[131  85  79  85 102 128  85  78 112  85] = (6)
[149 159  66 134 151 151 154  73 132 131] = (9)
[131  99  79 117 102 128  94  75 118 115] = (43)
again (6):  => [85]
gone (6): [ 79  85 131  85  85 102 128 112  85] => [78]
tags:
[132] -> z834
[135] -> z212
[134] -> z914
[133] -> z377
[85] -> z166
key (9) 4:  => z914
q: [149 159  66 134 151 151 154  73 132 131] => (9)
gone (6): [128  85  85  85 131 112 102  78  85] => [79]

[130 125 111 104 123 113  93 126 118  88 105  98  97 124 120  95  89  90
  96 105 118 111  89 115  97 125 104 104 101  99  99 112 122  73 126 138
 121  73  94] -> (69)
[130 124 117  88 130 117  98 130 122  92  95  89  95 130 130  94  86  65
  87 100 112 106 126 101 106 124 106 105  90 106 101  83 129  73 135 118
 120  74 103] -> (123)
[100 117 118 121  89 130 101 130 130 106 126 124  94  98  88 103 117  65
 130  74  92  87 106 130 129 101  73 106  83  95  86 124 106  90  95 112
 105 135 120] -> (46)
order: [ 89 115  97 125 104 104 101  99  99 112 122  73 126 138 121  73  94 130
 125 111 104 123 113  93 126 118  88 105  98  97 124 120  95  89  90  96
 105 118 111] => (69)
gone (69): [118  89 118 138 125  73 126 123 113 105  95 104 125  99 130 112 126 104
  96 101 122  97  73 120  99  89 121  94  90  98 115  97 105  93 111 104
 111 124] => [88]
Table of tags by key:
[99] -> z541
[96] -> z384
[106] -> z521
[88] -> z109
[100] -> z947
[95] -> z325
[105] -> z192
key (46) 30:  => z325
q: [100 117 118 121  89 130 101 130 130 106 126 124  94  98  88 103 117  65
 130  74  92  87 106 130 129 101  73 106  83  95  86 124 106  90  95 112
 105 135 120] => (46)
order: [ 65  73  74  83  86  87  88  89  90  92  94  95  95  98 100 101 101 103
 105 106 106 106 106 112 117 117 118 120 122 124 124 126 129 130 130 130
 130 130 135] => (123)
gone (123): [130 106 120 129  65 100  94  88  87  86 130  95  95 112  73 130 117  92
  90 106 101 124  83 130 106 126  74 106 135 101 118 117 122 130 124 103
  89 105] => [98]

[106 113 117 158 153 127 155 172  90] = (83)
[163 162 145 134 116 114 113 116 165] = (24)
[144 160 118  99 197 148 149 126 127] = (2)
[145 130 124 155 169  70 102 177  43] = (82)
[149 144 148 127  99 126 161 118 197] = (139)
[131 112 136 137 139 111 127 177  81] = (85)
[107 139 123 144 129 143  63 140 121] = (143)
again (24):  => [116]
gone (139): [148 161 126 144 197  99 149 118] => [127]
order: [197 118 161 126  99 127 148 144 149] => (139)

